Below are the code and all the weights of a small trained network. Each question names an input and a class and asks about switching units off, where a switched-off unit gives its printed mean instead of its output.

import numpy as np


def w(rows, s, z=0):
    codes = np.array(rows[::2]) - 128.0
    scale = np.full(codes.shape[1], s)
    scale[-1] = z or s
    return codes * scale


def norm(h):
    return h / np.sqrt((h * h).mean(-1, keepdims=True) + 1e-5)


def f(y):
    return y / 2 * (1 + np.tanh(0.7978845608 * (y + 0.044715 * y**3)))


def log_softmax(a):
    a = a - a.max(-1, keepdims=True)
    return a - np.log(np.exp(a).sum(-1, keepdims=True))


def net(x, mask):
    res = np.array(x, float).reshape(1, 4) / 4 @ E
    u = 0
    for l in range(4):
        y = f(norm(res) @ A[l][:, :-1].T + A[l][:, -1])
        res = res + np.where(mask[u : u + 5], y, B[l][:, -1]) @ B[l][:, :-1]
        u += 5
    return log_softmax(norm(res)[-1] @ U[:, :-1].T + U[:, -1])


A, B = {}, {}
E = w([
[142,186,231,249,106,150],'x0',
[215,181,105,163,214,93],'x1',
[161,113,152,152,159,237],'x2',
[84,167,92,223,190,135],'x3',
],0.011)
A[0] = w([
[94,42,159,105,97,58,95],'L0N1',
[91,171,123,145,166,166,96],'L0N2',
[72,36,98,35,86,139,40],'L0N3',
[143,153,106,64,71,2,2],'L0N4',
[120,106,83,127,108,133,22],'L0N5',
],0.0094,0.0042)
B[0] = w([
[107,208,150,74,152,107,204],'L0N1',
[180,87,140,134,193,168,145],'L0N2',
[1,143,69,47,57,212,254],'L0N3',
[162,116,153,158,104,14,227],'L0N4',
[105,137,136,134,121,126,117],'L0N5',
],0.0097,0.0057)
A[1] = w([
[93,30,168,98,91,99,38],'L1N1',
[118,203,13,213,218,143,3],'L1N2',
[116,173,254,215,84,207,55],'L1N3',
[175,133,84,28,42,166,22],'L1N4',
[128,160,198,166,85,172,61],'L1N5',
],0.0088,0.0051)
B[1] = w([
[149,159,50,128,108,157,146],'L1N1',
[185,217,56,105,151,135,228],'L1N2',
[160,65,240,184,10,138,254],'L1N3',
[135,45,111,105,201,119,202],'L1N4',
[121,115,118,119,30,139,165],'L1N5',
],0.012,0.0043)
A[2] = w([
[106,172,200,215,146,254,2],'L2N1',
[66,121,31,135,137,81,32],'L2N2',
[161,117,148,249,227,169,103],'L2N3',
[153,183,177,109,87,51,132],'L2N4',
[118,55,157,177,203,224,11],'L2N5',
],0.0077,0.0029)
B[2] = w([
[151,31,106,113,104,140,220],'L2N1',
[167,183,215,151,82,178,215],'L2N2',
[94,119,2,149,84,201,233],'L2N3',
[61,165,161,179,171,52,252],'L2N4',
[105,66,40,134,113,65,144],'L2N5',
],0.0088,0.0028)
A[3] = w([
[123,110,153,168,159,146,2],'L3N1',
[54,188,158,7,45,247,79],'L3N2',
[159,161,226,189,61,170,71],'L3N3',
[186,34,88,1,163,66,52],'L3N4',
[175,124,239,176,136,211,122],'L3N5',
],0.0078,0.0052)
B[3] = w([
[117,53,109,113,123,135,102],'L3N1',
[77,174,105,86,120,136,254],'L3N2',
[185,111,199,155,75,120,193],'L3N3',
[95,110,248,163,161,170,192],'L3N4',
[74,81,106,156,57,94,181],'L3N5',
],0.013,0.0053)
U = w([
[139,74,222,76,223,178,28],'0',
[195,226,60,171,216,159,146],'1',
[151,70,51,150,114,208,3],'2',
[32,147,103,17,93,177,206],'3',
[153,103,195,205,32,144,207],'4',
[134,201,191,113,151,4,139],'5',
],0.017,0.0051)

Each question gives the input, the list of numbers given to net, and the class t.
The units are the neurons (one row each of A and B). Each row of codes is followed by its name. A weight is (code - 128) times the scale printed after its matrix; where a second scale follows, it is the last column's (A, B and U).
mask holds one flag per neuron, layer by layer. A switched-off neuron (its flag False) gives its mean, the last column of its row in B, instead of its output. The means were averaged over made-up inputs and are rounded, as every weight is.
A unit's drop is (log p(t) with every unit on - log p(t) with that unit switched off) / (log p(t) with every unit on - log p(t) with every unit switched off).
The circuit of an input: a set's keep is (log p(t) with only the set's units on - log p(t) with every unit switched off) / (log p(t) with every unit on - log p(t) with every unit switched off). Starting from the 12 units with the biggest drops (on a tie, the unit counted first), units are removed one at a time, each time the one whose removal leaves the highest keep (on an exact tie, the one counted first), for as long as the keep stays at least 0.8.
circuit, biggest first: the units of the circuit, biggest drop first
k most important neurons: the k neurons with the biggest drops, biggest first
k most important neurons of layer l: the k neurons of layer l with the biggest drops, biggest first
drop of u: that unit's drop, to one decimal
input [2,7,1,-5], class 1: circuit, biggest first -> L1N3
input [6,-6,-7,-4], class 5: circuit, biggest first -> L0N1, L2N4, L0N3
input [3,2,4,5], class 2: 4 most important neurons -> L2N3, L0N2, L2N1, L0N4
input [-3,1,7,1], class 2: 3 most important neurons -> L2N3, L0N1, L2N5
input [5,-5,-6,-5], class 5: 2 most important neurons of layer 0 -> L0N1, L0N4
input [4,-4,-8,5], class 5: circuit, biggest first -> L2N4, L0N3
input [-6,2,7,-3], class 0: 2 most important neurons -> L1N4, L3N4
input [-2,-7,5,8], class 2: 3 most important neurons of layer 0 -> L0N3, L0N2, L0N1
input [-4,0,-5,6], class 5: 2 most important neurons -> L2N3, L0N4
input [-2,-5,3,7], class 2: 2 most important neurons -> L0N3, L0N2
input [-5,2,4,-5], class 0: 2 most important neurons of layer 1 -> L1N4, L1N5
input [-3,5,7,-2], class 1: 3 most important neurons -> L0N3, L1N3, L2N3
input [2,-2,7,8], class 2: 2 most important neurons -> L2N3, L0N2
input [-6,6,5,-3], class 0: circuit, biggest first -> L3N4
input [-2,2,4,-4], class 0: drop of L1N4 -> 0.1
input [-6,4,-6,-7], class 5: drop of L0N4 -> 1.6
